Below are the code and all the weights of a small trained network. Each question names an input and a class and asks about switching units off, where a switched-off unit gives its printed mean instead of its output.

import numpy as np


def w(rows, s, z=0):
    codes = np.array(rows[::2]) - 128.0
    scale = np.full(codes.shape[1], s)
    scale[-1] = z or s
    return codes * scale


def norm(h):
    return h / np.sqrt((h * h).mean(-1, keepdims=True) + 1e-5)


def f(y):
    return np.maximum(y, 0)


def log_softmax(a):
    a = a - a.max(-1, keepdims=True)
    return a - np.log(np.exp(a).sum(-1, keepdims=True))


def net(x, mask):
    res = np.array(x, float).reshape(1, 8) / 4 @ E
    u = 0
    for l in range(2):
        y = f(norm(res) @ A[l][:, :-1].T + A[l][:, -1])
        res = res + np.where(mask[u : u + 4], y, B[l][:, -1]) @ B[l][:, :-1]
        u += 4
    return log_softmax(norm(res)[-1] @ U[:, :-1].T + U[:, -1])


A, B = {}, {}
E = w([
[84,152,146,107,143,127,151,162,167,116,73],'x0',
[133,112,146,119,124,88,95,118,141,138,105],'x1',
[87,164,165,91,152,75,125,115,115,173,89],'x2',
[163,230,176,121,48,169,103,31,176,132,158],'x3',
[166,94,196,106,136,83,93,93,116,111,91],'x4',
[122,83,122,204,221,74,72,2,100,111,88],'x5',
[179,130,150,104,207,186,163,72,49,72,210],'x6',
[148,122,168,91,105,152,119,112,83,111,148],'x7',
],0.009)
A[0] = w([
[73,143,192,193,222,136,89,125,180,86,159,227],'L0N1',
[60,89,2,116,177,108,66,78,121,113,194,81],'L0N2',
[156,71,51,49,106,116,85,183,73,115,180,172],'L0N3',
[82,156,124,217,112,142,94,1,126,121,66,7],'L0N4',
],0.0057,0.0012)
B[0] = w([
[123,81,99,72,128,138,133,127,62,77,71,220],'L0N1',
[172,224,84,64,181,202,99,137,119,142,85,221],'L0N2',
[11,92,237,154,153,134,109,109,146,136,112,227],'L0N3',
[120,77,101,114,102,163,120,102,88,163,133,252],'L0N4',
],0.011,0.0039)
A[1] = w([
[116,90,151,163,150,157,135,181,114,175,107,6],'L1N1',
[82,87,100,115,197,174,80,159,115,163,52,199],'L1N2',
[104,161,170,107,159,146,112,162,102,94,30,125],'L1N3',
[98,168,85,124,93,120,114,2,161,72,120,164],'L1N4',
],0.0083,0.0021)
B[1] = w([
[144,110,139,102,138,87,153,153,41,147,163,162],'L1N1',
[139,91,123,198,159,88,171,99,104,135,125,255],'L1N2',
[253,136,186,168,185,91,136,139,129,125,136,203],'L1N3',
[134,77,176,131,91,209,97,153,156,202,111,199],'L1N4',
],0.013,0.0087)
U = w([
[80,1,186,113,92,171,122,185,32,190,123,213],'0',
[116,172,158,67,108,155,64,113,187,151,168,219],'1',
[99,153,107,215,118,83,68,51,47,61,117,227],'2',
[65,84,116,83,98,173,10,24,94,184,138,6],'3',
[93,83,176,123,142,46,186,212,151,53,203,10],'4',
[135,151,148,60,69,169,109,136,142,91,102,176],'5',
[175,38,63,74,141,81,141,88,105,113,104,43],'6',
],0.0066,0.0021)

Each question gives the input, the list of numbers given to net, and the class t.
The units are the neurons (one row each of A and B). Each row of codes is followed by its name. A weight is (code - 128) times the scale printed after its matrix; where a second scale follows, it is the last column's (A, B and U).
mask holds one flag per neuron, layer by layer. A switched-off neuron (its flag False) gives its mean, the last column of its row in B, instead of its output. The means were averaged over made-up inputs and are rounded, as every weight is.
A unit's drop is (log p(t) with every unit on - log p(t) with that unit switched off) / (log p(t) with every unit on - log p(t) with every unit switched off).
The circuit of an input: a set's keep is (log p(t) with only the set's units on - log p(t) with every unit switched off) / (log p(t) with every unit on - log p(t) with every unit switched off). Starting from all 8 units, units are removed one at a time, each time the one whose removal leaves the highest keep (on an exact tie, the one counted first), for as long as the keep stays at least 0.8.
circuit, biggest first: the units of the circuit, biggest drop first
k most important neurons: the k neurons with the biggest drops, biggest first
k most important neurons of layer l: the k neurons of layer l with the biggest drops, biggest first
drop of u: that unit's drop, to one decimal
input [0,-4,-4,1,1,2,-3,4], class 3: circuit, biggest first	[L1N3, L0N3, L1N2, L0N1]
input [3,-3,5,8,-6,5,2,0], class 0: circuit, biggest first	[L1N4]
input [2,8,0,4,1,3,7,-4], class 0: 2 most important neurons	[L1N4, L0N1]
input [-6,-4,2,-5,0,1,-2,1], class 2: 2 most important neurons	[L1N2, L0N2]
input [5,0,-1,7,-7,3,-2,6], class 0: 2 most important neurons of layer 0	[L0N2, L0N4]
input [6,3,-1,-6,-6,-7,-4,3], class 4: 2 most important neurons	[L1N4, L0N4]
input [8,3,-8,7,6,3,-2,2], class 0: 2 most important neurons	[L1N4, L0N4]
input [6,-2,2,0,2,-5,-2,-7], class 4: 2 most important neurons	[L1N4, L0N2]
input [1,7,4,-4,6,-6,-1,1], class 4: 2 most important neurons of layer 1	[L1N4, L1N3]
input [-1,-8,-1,-4,4,2,-4,4], class 2: 2 most important neurons	[L1N2, L1N4]
input [-1,-1,8,-5,-3,1,0,8], class 2: drop of L1N1	-0.1
input [8,7,-5,0,-8,5,-1,7], class 6: drop of L1N2	0.2
input [3,-8,-8,4,0,8,2,1], class 0: drop of L0N3	-0.1
input [4,-8,2,8,3,3,-2,-6], class 0: most important neuron	[L1N4]
